Small tables with named rows and columns. After each table, cells are looked up by row and column.

vug:
,rositi,supe,sofun,benezik,zurenu,rik,bakigad,likuf
vepes,-38.3,-43.1,77.2,-36.1,81.1,79.4,77.5,-40.3
vukav,-7.1,-9.6,45.1,-6.0,47.7,46.5,45.6,-7.8
vutemo,91.1,93.1,-53.5,89.9,-54.7,-54.2,-53.2,92.8

likuf of vukav is -7.8
zurenu of vepes is 81.1
bakigad of vukav is 45.6
sofun of vepes is 77.2
bakigad of vepes is 77.5
supe of vutemo is 93.1
rik of vepes is 79.4
sofun of vutemo is -53.5
likuf of vutemo is 92.8

kuvo =
cols = sotomi, fututa, fidolo, vovim, kabafo, ketovum, sig
tof: [30.3, 67.6, 40.4, 67.7, 67.3, 40.1, 39.9]
deka: [66.5, 26.3, 81.6, 26.4, 26.4, 81.7, 81.6]
vof: [55.9, 54.4, 53.6, 54.3, 54.2, 53.4, 53.6]
fopala: [87.9, 43.0, 64.9, 42.0, 42.9, 65.0, 65.6]
kidumus: [53.8, 70.6, 37.3, 70.1, 70.2, 37.2, 37.5]
zulaga: [9.0, 74.1, 34.0, 74.8, 73.7, 33.6, 33.0]
tozaz: [57.5, 72.3, 35.7, 71.7, 71.9, 35.5, 36.0]
vimez: [51.9, 54.7, 53.2, 54.6, 54.5, 53.1, 53.2]

What is the fidolo of deka in kuvo?
81.6
What is the fututa of zulaga in kuvo?
74.1
What is the fututa of fopala in kuvo?
43.0
What is the kabafo of tozaz in kuvo?
71.9
What is the vovim of fopala in kuvo?
42.0
What is the ketovum of zulaga in kuvo?
33.6
What is the sotomi of fopala in kuvo?
87.9
What is the ketovum of tozaz in kuvo?
35.5
What is the ketovum of tof in kuvo?
40.1
What is the sotomi of vof in kuvo?
55.9
What is the fututa of kidumus in kuvo?
70.6
What is the sotomi of kidumus in kuvo?
53.8
What is the fidolo of fopala in kuvo?
64.9
What is the fidolo of tozaz in kuvo?
35.7
What is the sig of tozaz in kuvo?
36.0
What is the sig of vimez in kuvo?
53.2
What is the vovim of vof in kuvo?
54.3
What is the kabafo of vof in kuvo?
54.2
What is the vovim of vimez in kuvo?
54.6
What is the ketovum of fopala in kuvo?
65.0

nasafe:
	lufunem	sab	nibusus	rikopos	vulebem	zupomul	guguna
daged	7.6	3.5	4.9	5.9	9.1	6.1	6.1
nunerel	3.6	7.8	6.3	5.4	2.2	5.1	5.2
potumid	3.6	7.8	6.3	5.4	2.2	5.1	5.2
radozig	3.7	7.8	6.3	5.4	2.2	5.1	5.2
togasok	3.7	7.7	6.3	5.5	2.2	5.1	5.3
nurafa	7.5	3.9	5.6	8.7	6.1	3.2	8.9
gigup	7.9	3.3	5.3	7.7	7.2	4.3	7.9
pinapi	3.6	7.9	6.3	5.3	2.3	5.2	5.1
levif	3.7	7.8	6.3	5.5	2.2	5.1	5.3

What is the guguna of gigup in nasafe? 7.9
What is the rikopos of gigup in nasafe? 7.7
What is the zupomul of levif in nasafe? 5.1
What is the nibusus of nurafa in nasafe? 5.6
What is the nibusus of nunerel in nasafe? 6.3
What is the guguna of potumid in nasafe? 5.2
What is the rikopos of nurafa in nasafe? 8.7
What is the nibusus of levif in nasafe? 6.3
What is the sab of togasok in nasafe? 7.7
Which row has the largest lufunem? gigup

zamozag.tsv
	kabegi	dol	zofile	ber	zafeba	bafi	futem	muda	zun	vamikal
zomo	-4.69	-5.14	-5.85	-6.29	-2.13	-6.48	-4.84	-4.15	-6.24	-1.23
kabe	-6.45	-7.52	-4.92	-6.88	-6.97	-5.71	-4.63	-5.37	6.08	-6.41
gazale	-7.62	-2.96	-6.40	-6.67	5.62	-6.75	-5.51	1.71	2.36	6.26
gubise	-8.29	-6.30	-7.13	-7.02	-6.50	-5.79	1.67	-6.16	-5.55	-5.71
luteg	-7.44	-2.82	-5.97	-7.20	-7.99	5.42	-6.58	-2.76	-3.83	6.90
pifegot	-3.80	-5.03	-8.10	-4.85	-5.75	-1.18	-5.25	-2.30	-0.40	-5.60
met	-3.87	-6.49	-3.95	-5.42	-5.99	-2.54	-4.63	-2.39	-5.74	-3.46
fibole	-2.51	-7.79	-3.25	-2.29	-4.50	-6.10	2.30	8.44	-5.99	-5.20

zomo, bafi => -6.48
met, muda => -2.39
gazale, dol => -2.96
pifegot, vamikal => -5.60
gubise, ber => -7.02
zomo, zun => -6.24
luteg, muda => -2.76
gubise, vamikal => -5.71
gubise, dol => -6.30
kabe, kabegi => -6.45
fibole, zun => -5.99
gubise, muda => -6.16
gubise, zun => -5.55
fibole, ber => -2.29
Which row has the largest dol? luteg

dena:
|  | lin | biri | nam | keri | gakov | pab | supe | rupavaz | mino | zibota |
|---|---|---|---|---|---|---|---|---|---|---|
| kema | 55728 | 54082 | 23924 | 66186 | 62014 | 49954 | 54765 | 45659 | 42728 | 53242 |
| kebo | 60986 | 64628 | 40382 | 66186 | 59086 | 49954 | 56701 | 56538 | 50338 | 45597 |
| vezako | 55728 | 64628 | 73956 | 66186 | 59086 | 44412 | 54202 | 56535 | 54889 | 63846 |
| pevobo | 58402 | 64802 | 46949 | 66186 | 59086 | 49954 | 54765 | 56901 | 50338 | 52854 |
| pim | 46521 | 64628 | 77568 | 59715 | 59086 | 45109 | 45288 | 53847 | 52224 | 80112 |
| nin | 61207 | 64628 | 27358 | 74354 | 59086 | 49954 | 56384 | 56535 | 47849 | 47498 |
| bemom | 44536 | 64628 | 66201 | 66186 | 70458 | 44234 | 44982 | 42804 | 50338 | 96608 |
| sukit | 55728 | 64628 | 50165 | 65699 | 59086 | 49954 | 54765 | 56535 | 50338 | 53242 |
| nurido | 55728 | 64628 | 50165 | 66186 | 59086 | 49954 | 54765 | 56535 | 50338 | 53242 |

What is the rupavaz of vezako in dena? 56535
What is the supe of pevobo in dena? 54765
What is the supe of vezako in dena? 54202
What is the gakov of nurido in dena? 59086
What is the rupavaz of pevobo in dena? 56901
What is the lin of kema in dena? 55728
What is the nam of pim in dena? 77568
What is the mino of sukit in dena? 50338
What is the lin of pevobo in dena? 58402
What is the biri of nin in dena? 64628
What is the pab of bemom in dena? 44234
What is the lin of pim in dena? 46521
What is the keri of nurido in dena? 66186
What is the mino of nurido in dena? 50338
What is the biri of kema in dena? 54082
What is the pab of kebo in dena? 49954
What is the rupavaz of nurido in dena? 56535
What is the gakov of kema in dena? 62014
What is the supe of kema in dena? 54765
What is the keri of pim in dena? 59715

